Here is a tiny trained network, its code and every weight. The questions are about switching its units off for an input and a target symbol, where a switched-off unit gives its printed mean instead of its output.

import numpy as np


def w(rows, s, z=0):
    codes = np.array(rows[::2]) - 128.0
    scale = np.full(codes.shape[1], s)
    scale[-1] = z or s
    return codes * scale


def f(y):
    return np.maximum(y, 0)


def softmax(a):
    e = np.exp(a - a.max(-1, keepdims=True))
    return e / e.sum(-1, keepdims=True)


def log_softmax(a):
    a = a - a.max(-1, keepdims=True)
    return a - np.log(np.exp(a).sum(-1, keepdims=True))


def net(x, mask):
    ids = ['γδεμπσφ'.index(c) for c in x.split()]
    T = len(ids)
    res = E[ids] + P[:T]
    u = 0
    for l in range(2):
        q, k, v = (res @ M[l].T for M in (Q, K, V))
        z = softmax(np.where(np.tri(T) > 0, q @ k.T / 2**0.5, -1e9)) @ v
        res = res + np.where(mask[u], z, O[l][:, -1]) @ O[l][:, :-1]
        u += 1
        y = f(res @ A[l][:, :-1].T + A[l][:, -1])
        res = res + np.where(mask[u : u + 12], y, B[l][:, -1]) @ B[l][:, :-1]
        u += 12
    return log_softmax(res[-1] @ U[:, :-1].T + U[:, -1])


Q, K, V, O, A, B = {}, {}, {}, {}, {}, {}
E = w([
[169,212,206],'γ',
[113,126,101],'δ',
[86,92,53],'ε',
[56,162,89],'μ',
[248,80,160],'π',
[187,145,55],'σ',
[65,156,165],'φ',
],0.017)
P = w([
[42,69,254],'0',
[129,234,56],'1',
[178,41,50],'2',
[128,129,195],'3',
[101,231,35],'4',
[204,34,48],'5',
[145,118,197],'6',
[80,224,30],'7',
[218,32,49],'8',
[139,114,193],'9',
[70,222,27],'10',
[213,36,44],'11',
],0.0084)
Q[0] = w([
[122,199,248],'0.h0',
[89,85,90],'0.h0',
],0.014)
K[0] = w([
[92,128,104],'0.h0',
[177,255,26],'0.h0',
],0.0081)
V[0] = w([
[157,122,27],'0.h0',
[2,63,160],'0.h0',
],0.0054)
O[0] = w([
[1,103,128,3],'0.h0',
[41,57,86,125],'0.h0',
],0.0067,0.0029)
A[0] = w([
[98,135,162,153],'0.n0',
[128,104,196,108],'0.n1',
[101,69,191,21],'0.n2',
[103,78,40,159],'0.n3',
[139,73,77,255],'0.n4',
[156,250,146,69],'0.n5',
[143,147,23,89],'0.n6',
[170,166,248,94],'0.n7',
[136,150,110,195],'0.n8',
[147,141,155,20],'0.n9',
[127,190,96,47],'0.n10',
[103,27,86,41],'0.n11',
],0.012,0.0058)
B[0] = w([
[143,85,106,152],'0.n0',
[114,121,183,155],'0.n1',
[93,137,184,133],'0.n2',
[154,136,151,152],'0.n3',
[170,112,9,178],'0.n4',
[140,172,119,236],'0.n5',
[78,113,230,158],'0.n6',
[121,136,162,245],'0.n7',
[102,127,108,181],'0.n8',
[131,117,124,136],'0.n9',
[136,147,131,153],'0.n10',
[138,160,133,133],'0.n11',
],0.015,0.011)
Q[1] = w([
[4,3,155],'1.h0',
[131,95,113],'1.h0',
],0.0059)
K[1] = w([
[133,169,97],'1.h0',
[82,22,254],'1.h0',
],0.0077)
V[1] = w([
[74,28,136],'1.h0',
[2,170,65],'1.h0',
],0.007)
O[1] = w([
[159,179,62,11],'1.h0',
[146,153,254,2],'1.h0',
],0.0068,0.0064)
A[1] = w([
[172,96,211,194],'1.n0',
[219,84,174,155],'1.n1',
[108,87,173,84],'1.n2',
[181,63,94,190],'1.n3',
[137,184,185,129],'1.n4',
[123,9,131,61],'1.n5',
[107,100,196,100],'1.n6',
[68,99,131,127],'1.n7',
[111,172,183,170],'1.n8',
[36,215,195,2],'1.n9',
[147,167,205,132],'1.n10',
[136,82,112,103],'1.n11',
],0.015,0.0077)
B[1] = w([
[101,199,107,213],'1.n0',
[64,103,123,205],'1.n1',
[214,127,112,149],'1.n2',
[137,184,195,217],'1.n3',
[137,68,101,249],'1.n4',
[65,88,99,157],'1.n5',
[158,180,150,172],'1.n6',
[254,54,19,143],'1.n7',
[124,112,118,244],'1.n8',
[139,140,212,252],'1.n9',
[141,60,127,248],'1.n10',
[129,88,107,153],'1.n11',
],0.011,0.014)
U = w([
[112,17,117,219],'γ',
[224,52,136,2],'δ',
[52,169,180,111],'ε',
[127,127,139,120],'μ',
[149,86,118,145],'π',
[109,77,194,110],'σ',
[175,251,165,162],'φ',
],0.014,0.0072)

Each question gives the input, a string of symbols that net reads in full, and the target symbol t.
The units are the heads (2 rows each of Q, K, V and O) and the neurons (one row each of A and B). Each row of codes is followed by its name. A weight is (code - 128) times the scale printed after its matrix; where a second scale follows, it is the last column's (O, A, B and U).
mask holds one flag per unit, layer by layer, with each layer's heads first. A switched-off unit (its flag False) gives its mean, the last column of its rows in O or B, instead of its output. The means were averaged over made-up inputs and are rounded, as every weight is.
A unit's drop is (log p(t) with every unit on - log p(t) with that unit switched off) / (log p(t) with every unit on - log p(t) with every unit switched off).
The circuit of an input: a set's keep is (log p(t) with only the set's units on - log p(t) with every unit switched off) / (log p(t) with every unit on - log p(t) with every unit switched off). Starting from the 12 units with the biggest drops (on a tie, the unit counted first), units are removed one at a time, each time the one whose removal leaves the highest keep (on an exact tie, the one counted first), for as long as the keep stays at least 0.8.
units of the circuit, in order: the units of the circuit, biggest drop first
k most important neurons: the k neurons with the biggest drops, biggest first
top k neurons in layer l: the k neurons of layer l with the biggest drops, biggest first
drop of u: that unit's drop, to one decimal
input φ γ ε, target φ: units of the circuit, in order -> (1.n3 0.n4)
input φ π μ ε ε φ γ δ φ γ σ σ, target φ: top 2 neurons in layer 0 -> (0.n4 0.n0)
input μ σ φ φ γ π γ φ, target φ: 2 most important neurons -> (1.n10 0.n6)
input σ π φ γ σ φ σ, target φ: units of the circuit, in order -> (1.n10)
input μ ε μ φ γ μ δ φ, target σ: units of the circuit, in order -> (1.h0 0.n4 1.n10)
input φ γ φ γ ε γ φ π δ μ φ μ, target φ: top 2 neurons in layer 0 -> (0.n3 0.n4)
input γ σ μ δ π φ σ φ γ σ μ, target σ: units of the circuit, in order -> (0.n6 1.n9 1.n7)
input γ σ ε φ φ δ γ γ π, target γ: top 3 neurons in layer 1 -> (1.n1 1.n5 1.n11)
input γ σ φ φ, target δ: 2 most important neurons -> (1.n7 1.n2)
input φ γ γ, target φ: units of the circuit, in order -> (1.n10 1.n4 0.n6)
input φ σ γ σ γ γ γ δ ε, target φ: top 2 neurons in layer 0 -> (0.n11 0.n4)
input γ σ γ γ μ, target σ: 3 most important neurons -> (0.n6 1.n9 0.n4)
input γ γ γ φ σ μ φ γ δ π γ γ, target γ: top 3 neurons in layer 0 -> (0.n4 0.n7 0.n0)
input φ γ δ, target φ: units of the circuit, in order -> (1.n3 1.n10 0.n4)
input μ φ γ γ γ φ μ φ, target σ: top 2 neurons in layer 1 -> (1.n0 1.n9)
input π φ σ γ γ π φ γ γ γ φ, target φ: top 4 neurons in layer 1 -> (1.n10 1.n4 1.n1 1.n5)
input γ φ φ γ π, target φ: 3 most important neurons -> (1.n3 1.n10 1.n4)
input γ μ φ γ, target σ: 3 most important neurons -> (1.n10 1.n4 1.n9)
input φ γ π γ π π π, target ε: 2 most important neurons -> (1.n1 1.n3)
input φ δ φ γ π π γ, target σ: top 3 neurons in layer 0 -> (0.n4 0.n7 0.n1)
input γ γ γ γ γ, target δ: 2 most important neurons -> (1.n4 1.n10)
input φ γ γ φ γ, target δ: top neuron in layer 0 -> (0.n4)
input γ γ μ μ γ π μ γ φ γ φ γ, target γ: drop of 1.n9 -> 0.3
input φ φ δ γ ε μ γ γ φ π π, target φ: drop of 1.n5 -> 0.0
input φ γ φ φ σ γ μ γ μ, target φ: drop of 1.n8 -> 0.1
input φ π π π μ γ, target φ: drop of 1.n11 -> 0.0
